Here is a tiny trained network, its code and every weight. The questions are about switching its units off for an input and a class, where a switched-off unit gives its printed mean instead of its output.

import numpy as np


def w(rows, s, z=0):
    codes = np.array(rows[::2]) - 128.0
    scale = np.full(codes.shape[1], s)
    scale[-1] = z or s
    return codes * scale


def norm(h):
    return h / np.sqrt((h * h).mean(-1, keepdims=True) + 1e-5)


def f(y):
    return np.maximum(y, 0)


def log_softmax(a):
    a = a - a.max(-1, keepdims=True)
    return a - np.log(np.exp(a).sum(-1, keepdims=True))


def net(x, mask):
    res = np.array(x, float).reshape(1, 7) / 4 @ E
    u = 0
    for l in range(2):
        y = f(norm(res) @ A[l][:, :-1].T + A[l][:, -1])
        res = res + np.where(mask[u : u + 3], y, B[l][:, -1]) @ B[l][:, :-1]
        u += 3
    return log_softmax(norm(res)[-1] @ U[:, :-1].T + U[:, -1])


A, B = {}, {}
E = w([
[13,116,141,185,180,254],'x0',
[141,81,135,101,125,125],'x1',
[81,150,145,175,129,118],'x2',
[135,78,74,140,121,110],'x3',
[89,72,207,154,30,105],'x4',
[68,195,188,182,78,71],'x5',
[134,121,131,111,91,113],'x6',
],0.0042)
A[0] = w([
[100,69,107,156,80,118,247],'L0N1',
[169,92,79,91,130,87,105],'L0N2',
[107,108,86,115,213,255,122],'L0N3',
],0.0063,0.0014)
B[0] = w([
[73,19,148,176,99,67,185],'L0N1',
[32,221,169,117,243,149,190],'L0N2',
[52,25,197,172,1,36,254],'L0N3',
],0.005,0.0056)
A[1] = w([
[143,244,255,94,59,57,251],'L1N1',
[42,44,72,140,243,121,117],'L1N2',
[111,205,172,67,240,93,216],'L1N3',
],0.0035,0.0013)
B[1] = w([
[71,2,178,170,98,195,254],'L1N1',
[66,130,192,158,56,82,219],'L1N2',
[43,123,44,181,148,161,205],'L1N3',
],0.0051,0.0033)
U = w([
[55,2,176,181,72,85,254],'0',
[174,227,81,95,214,143,2],'1',
],0.0074,0.0015)

Each question gives the input, the list of numbers given to net, and the class t.
The units are the neurons (one row each of A and B). Each row of codes is followed by its name. A weight is (code - 128) times the scale printed after its matrix; where a second scale follows, it is the last column's (A, B and U).
mask holds one flag per neuron, layer by layer. A switched-off neuron (its flag False) gives its mean, the last column of its row in B, instead of its output. The means were averaged over made-up inputs and are rounded, as every weight is.
A unit's drop is (log p(t) with every unit on - log p(t) with that unit switched off) / (log p(t) with every unit on - log p(t) with every unit switched off).
The circuit of an input: a set's keep is (log p(t) with only the set's units on - log p(t) with every unit switched off) / (log p(t) with every unit on - log p(t) with every unit switched off). Starting from all 6 units, units are removed one at a time, each time the one whose removal leaves the highest keep (on an exact tie, the one counted first), for as long as the keep stays at least 0.8.
circuit, biggest first: the units of the circuit, biggest drop first
top k neurons: the k neurons with the biggest drops, biggest first
top k neurons in layer l: the k neurons of layer l with the biggest drops, biggest first
drop when u is switched off: that unit's drop, to one decimal
input [-3,-4,2,-4,-6,1,4], class 1: top 2 neurons : [L0N3 L0N1]
input [-4,4,-2,4,-4,-7,8], class 1: circuit, biggest first : [L0N3 L0N2]
input [-5,-7,-1,1,4,-8,0], class 1: top 3 neurons : [L0N3 L1N1 L0N2]
input [-7,3,4,0,-4,2,-8], class 1: top 2 neurons in layer 0 : [L0N3 L0N1]
input [0,1,-7,-5,-8,-8,-7], class 0: top 2 neurons : [L0N3 L1N2]
input [-3,5,-5,-4,-1,-7,0], class 1: top neuron in layer 0 : [L0N1]
input [-7,-7,-7,-3,-2,-8,8], class 1: drop when L0N3 is switched off : 0.1
input [-4,4,-1,-4,-5,0,4], class 1: drop when L0N3 is switched off : 1.0
input [0,-5,-8,8,-8,7,5], class 1: drop when L0N3 is switched off : 0.4
input [-4,3,4,-6,-2,-7,2], class 1: drop when L0N3 is switched off : 0.5
